Here is a tiny trained network, its code and every weight. The questions are about switching its units off for an input and a class, where a switched-off unit gives its printed mean instead of its output.

import numpy as np


def w(rows, s, z=0):
    codes = np.array(rows[::2]) - 128.0
    scale = np.full(codes.shape[1], s)
    scale[-1] = z or s
    return codes * scale


def f(y):
    return y / 2 * (1 + np.tanh(0.7978845608 * (y + 0.044715 * y**3)))


def log_softmax(a):
    a = a - a.max(-1, keepdims=True)
    return a - np.log(np.exp(a).sum(-1, keepdims=True))


def net(x, mask):
    res = np.array(x, float).reshape(1, 5) / 4 @ E
    y = f(res @ A[0][:, :-1].T + A[0][:, -1])
    res = res + np.where(mask, y, B[0][:, -1]) @ B[0][:, :-1]
    return log_softmax(res[-1] @ U[:, :-1].T + U[:, -1])


A, B = {}, {}
E = w([
[137,228,148,205,105,140,179],'x0',
[185,41,147,210,123,226,93],'x1',
[229,109,251,139,167,37,147],'x2',
[134,124,114,146,147,113,128],'x3',
[141,119,104,153,153,105,128],'x4',
],0.013)
A[0] = w([
[141,56,216,53,133,35,156,179],'neuron 0',
[179,22,161,235,93,211,156,207],'neuron 1',
[101,218,63,104,65,1,150,229],'neuron 2',
[179,173,230,176,154,98,209,134],'neuron 3',
[142,154,88,196,119,133,172,166],'neuron 4',
[115,37,103,30,140,92,18,254],'neuron 5',
],0.0089,0.009)
B[0] = w([
[227,164,131,131,200,99,133,218],'neuron 0',
[91,92,167,122,86,108,23,254],'neuron 1',
[96,189,120,86,145,174,255,230],'neuron 2',
[132,152,184,131,53,50,158,222],'neuron 3',
[117,185,169,134,89,181,69,169],'neuron 4',
[183,78,54,115,226,216,144,235],'neuron 5',
],0.0097,0.018)
U = w([
[109,113,47,53,163,165,163,189],'0',
[223,155,139,110,202,109,169,92],'1',
[40,186,126,139,87,164,178,89],'2',
[151,159,180,95,69,62,199,42],'3',
[134,2,86,160,91,211,111,254],'4',
[221,51,195,115,158,124,53,53],'5',
[71,210,147,151,77,182,29,217],'6',
[117,126,199,159,47,47,89,31],'7',
],0.01,0.003)

Each question gives the input, the list of numbers given to net, and the class t.
The units are the neurons (one row each of A and B). Each row of codes is followed by its name. A weight is (code - 128) times the scale printed after its matrix; where a second scale follows, it is the last column's (A, B and U).
mask holds one flag per neuron, in row order. A switched-off neuron (its flag False) gives its mean, the last column of its row in B, instead of its output. The means were averaged over made-up inputs and are rounded, as every weight is.
A unit's drop is (log p(t) with every unit on - log p(t) with that unit switched off) / (log p(t) with every unit on - log p(t) with every unit switched off).
The circuit of an input: a set's keep is (log p(t) with only the set's units on - log p(t) with every unit switched off) / (log p(t) with every unit on - log p(t) with every unit switched off). Starting from all 6 units, units are removed one at a time, each time the one whose removal leaves the highest keep (on an exact tie, the one counted first), for as long as the keep stays at least 0.8.
circuit, biggest first: the units of the circuit, biggest drop first
unit that matters most: the unit with the biggest drop
k most important neurons: the k neurons with the biggest drops, biggest first
drop when u is switched off: that unit's drop, to one decimal
input [1,5,-7,-2,-8], class 6: unit that matters most	neuron 5
input [4,1,-4,1,4], class 6: 4 most important neurons	(neuron 4; neuron 5; neuron 2; neuron 3)
input [2,-1,8,-2,8], class 3: 2 most important neurons	(neuron 3; neuron 5)
input [3,5,-1,-8,1], class 6: circuit, biggest first	(neuron 5; neuron 3)
input [2,-8,0,-7,5], class 2: 3 most important neurons	(neuron 2; neuron 5; neuron 3)
input [8,3,0,8,2], class 6: 2 most important neurons	(neuron 4; neuron 0)
input [3,-3,0,8,-6], class 2: circuit, biggest first	(neuron 0; neuron 2)
input [-8,-1,4,5,-3], class 1: 2 most important neurons	(neuron 1; neuron 0)
input [1,-6,5,-4,7], class 3: 3 most important neurons	(neuron 5; neuron 3; neuron 2)
input [-1,0,0,0,1], class 0: 3 most important neurons	(neuron 1; neuron 3; neuron 0)
input [6,8,0,-3,-6], class 6: 2 most important neurons	(neuron 4; neuron 0)
input [7,-8,-1,8,-2], class 2: 2 most important neurons	(neuron 2; neuron 0)
input [-1,2,-3,-3,0], class 4: 3 most important neurons	(neuron 2; neuron 0; neuron 3)
input [-3,1,-5,4,6], class 4: circuit, biggest first	(neuron 2)
input [5,-8,0,8,2], class 2: 2 most important neurons	(neuron 2; neuron 0)
input [5,1,0,6,7], class 6: 2 most important neurons	(neuron 4; neuron 0)
input [4,-7,7,1,8], class 3: 2 most important neurons	(neuron 3; neuron 5)
input [-1,-8,1,-6,-2], class 1: 2 most important neurons	(neuron 0; neuron 1)
input [2,-5,4,6,2], class 3: 2 most important neurons	(neuron 5; neuron 3)
input [1,-2,2,1,0], class 3: circuit, biggest first	(neuron 5)
input [5,-2,0,1,3], class 2: drop when neuron 0 is switched off	0.5
input [7,4,2,-6,-5], class 7: drop when neuron 5 is switched off	0.1
input [7,-2,3,6,8], class 3: drop when neuron 3 is switched off	0.2
input [-8,-3,8,-5,-5], class 1: drop when neuron 1 is switched off	0.0
